Below is a small trained network, with its code and all its weights. Each question gives an input and a class and asks what happens when units are switched off, that is, made to give their printed mean instead of their output.

import numpy as np


def w(rows, s, z=0):
    codes = np.array(rows[::2]) - 128.0
    scale = np.full(codes.shape[1], s)
    scale[-1] = z or s
    return codes * scale


def f(y):
    return np.maximum(y, 0)


def log_softmax(a):
    a = a - a.max(-1, keepdims=True)
    return a - np.log(np.exp(a).sum(-1, keepdims=True))


def net(x, mask):
    res = np.array(x, float).reshape(1, 4) / 4 @ E
    y = f(res @ A[0][:, :-1].T + A[0][:, -1])
    res = res + np.where(mask, y, B[0][:, -1]) @ B[0][:, :-1]
    return log_softmax(res[-1] @ U[:, :-1].T + U[:, -1])


A, B = {}, {}
E = w([
[199,167,102,67,123,119,204,218],'x0',
[167,111,53,141,215,79,64,149],'x1',
[206,158,109,245,134,150,164,84],'x2',
[85,229,167,125,166,70,143,103],'x3',
],0.012)
A[0] = w([
[57,69,171,55,116,100,87,190,42],'n0',
[166,142,111,222,146,160,148,74,33],'n1',
[125,246,191,110,175,41,135,60,87],'n2',
[196,113,115,152,128,194,126,103,70],'n3',
[164,132,56,132,213,46,79,131,12],'n4',
[156,110,78,110,191,69,43,91,49],'n5',
[99,106,196,142,65,151,112,70,38],'n6',
[78,111,150,186,109,134,28,65,139],'n7',
[150,109,113,78,109,73,159,153,67],'n8',
[85,212,159,139,163,64,140,133,80],'n9',
[101,189,172,147,145,96,87,101,62],'n10',
[153,4,123,112,109,189,118,158,78],'n11',
[166,164,137,114,159,123,185,197,110],'n12',
[56,128,162,52,158,108,124,137,79],'n13',
[106,162,124,134,70,182,193,88,1],'n14',
[54,119,115,45,136,138,76,169,28],'n15',
[149,194,111,173,136,159,142,107,103],'n16',
[201,208,103,87,95,117,166,220,75],'n17',
[141,161,90,154,145,164,162,94,35],'n18',
[176,152,139,106,126,117,197,165,135],'n19',
[110,151,234,93,52,162,205,95,43],'n20',
[76,79,159,145,148,194,42,46,106],'n21',
[211,43,98,103,62,132,127,106,88],'n22',
[67,98,140,168,168,104,89,22,105],'n23',
[187,163,95,104,110,133,151,210,146],'n24',
[169,131,133,107,124,166,147,176,183],'n25',
[171,106,104,137,208,57,61,156,22],'n26',
[184,140,121,176,149,121,183,86,35],'n27',
[192,174,133,200,177,142,178,86,83],'n28',
[91,106,129,100,160,143,146,143,12],'n29',
[173,183,110,198,114,187,184,79,41],'n30',
[180,21,110,128,75,214,94,161,49],'n31',
[99,152,198,98,38,203,164,101,20],'n32',
[110,235,122,105,157,63,172,122,94],'n33',
],0.011,0.0028)
B[0] = w([
[58,136,186,78,153,69,98,206,232],'n0',
[77,143,146,61,176,74,89,170,210],'n1',
[126,87,40,187,69,216,30,92,235],'n2',
[82,133,161,104,124,140,83,170,183],'n3',
[225,89,176,95,66,74,108,76,224],'n4',
[203,92,195,117,97,80,174,79,216],'n5',
[176,116,138,106,137,113,169,97,198],'n6',
[102,198,83,139,197,141,213,97,231],'n7',
[103,146,136,136,185,139,172,150,175],'n8',
[87,56,111,214,71,205,16,125,202],'n9',
[117,141,67,193,105,174,93,101,182],'n10',
[101,107,103,208,55,203,44,135,230],'n11',
[131,191,60,141,183,140,215,87,206],'n12',
[77,127,172,66,140,117,84,207,202],'n13',
[216,91,142,137,133,91,104,142,195],'n14',
[65,123,184,84,138,80,119,192,214],'n15',
[89,124,164,88,144,127,104,190,188],'n16',
[113,199,79,163,202,127,180,112,241],'n17',
[78,77,140,98,124,97,126,144,168],'n18',
[116,202,103,114,175,142,199,66,206],'n19',
[234,48,160,123,88,87,139,94,249],'n20',
[100,216,66,171,216,136,255,104,235],'n21',
[85,96,92,191,74,172,81,97,207],'n22',
[136,211,91,163,220,123,212,98,224],'n23',
[121,171,88,110,174,149,221,100,219],'n24',
[117,152,118,135,166,163,178,94,189],'n25',
[216,61,171,125,111,81,122,71,216],'n26',
[64,77,170,60,149,98,125,193,194],'n27',
[41,112,194,59,99,89,102,194,224],'n28',
[97,113,116,93,118,101,119,112,150],'n29',
[95,115,175,60,134,103,106,200,221],'n30',
[133,103,84,204,81,205,50,118,239],'n31',
[216,87,160,106,84,68,144,79,235],'n32',
[122,136,88,184,66,204,76,79,214],'n33',
],0.0077,0.014)
U = w([
[110,188,98,149,150,141,209,108,182],'0',
[106,122,100,179,74,207,54,120,248],'1',
[59,135,175,92,118,79,105,200,25],'2',
[253,106,163,128,89,69,142,100,36],'3',
],0.015,0.0012)

Each question gives the input, the list of numbers given to net, and the class t.
The units are the neurons (one row each of A and B). Each row of codes is followed by its name. A weight is (code - 128) times the scale printed after its matrix; where a second scale follows, it is the last column's (A, B and U).
mask holds one flag per neuron, in row order. A switched-off neuron (its flag False) gives its mean, the last column of its row in B, instead of its output. The means were averaged over made-up inputs and are rounded, as every weight is.
A unit's drop is (log p(t) with every unit on - log p(t) with that unit switched off) / (log p(t) with every unit on - log p(t) with every unit switched off).
The circuit of an input: a set's keep is (log p(t) with only the set's units on - log p(t) with every unit switched off) / (log p(t) with every unit on - log p(t) with every unit switched off). Starting from the 12 units with the biggest drops (on a tie, the unit counted first), units are removed one at a time, each time the one whose removal leaves the highest keep (on an exact tie, the one counted first), for as long as the keep stays at least 0.8.
circuit, biggest first: the units of the circuit, biggest drop first
most important unit: the unit with the biggest drop
k most important neurons: the k neurons with the biggest drops, biggest first
drop when u is switched off: that unit's drop, to one decimal
input [0,-8,1,-6], class 3: 2 most important neurons => [n32 n20]
input [3,5,-4,-4], class 3: 2 most important neurons => [n2 n26]
input [-3,6,-5,-1], class 3: most important unit => n5
input [0,7,-6,-5], class 3: 2 most important neurons => [n26 n5]
input [5,-6,-5,2], class 3: 2 most important neurons => [n20 n32]
input [8,-7,-6,7], class 0: 3 most important neurons => [n17 n12 n19]
input [-8,8,-5,-3], class 0: 3 most important neurons => [n21 n7 n23]
input [6,7,2,4], class 3: 2 most important neurons => [n4 n26]
input [-6,-5,-7,7], class 1: 2 most important neurons => [n2 n9]
input [-8,-4,-8,-1], class 0: 4 most important neurons => [n21 n7 n23 n28]
input [3,3,6,5], class 2: 3 most important neurons => [n28 n27 n31]
input [-8,-4,7,-7], class 0: 2 most important neurons => [n21 n7]
input [8,-5,-5,7], class 0: 2 most important neurons => [n17 n12]
input [6,-1,8,-1], class 2: circuit, biggest first => [n28]
input [-7,7,3,-6], class 0: 3 most important neurons => [n21 n7 n23]
input [5,-8,7,-3], class 3: 4 most important neurons => [n20 n32 n14 n0]
input [4,-7,1,8], class 1: drop when n9 is switched off => 0.3
input [-2,-6,7,8], class 1: drop when n2 is switched off => 1.7
input [-2,-3,-4,4], class 1: drop when n1 is switched off => 0.3
input [2,8,6,8], class 1: circuit, biggest first => [n2]
input [-3,0,8,-6], class 2: drop when n1 is switched off => 0.1
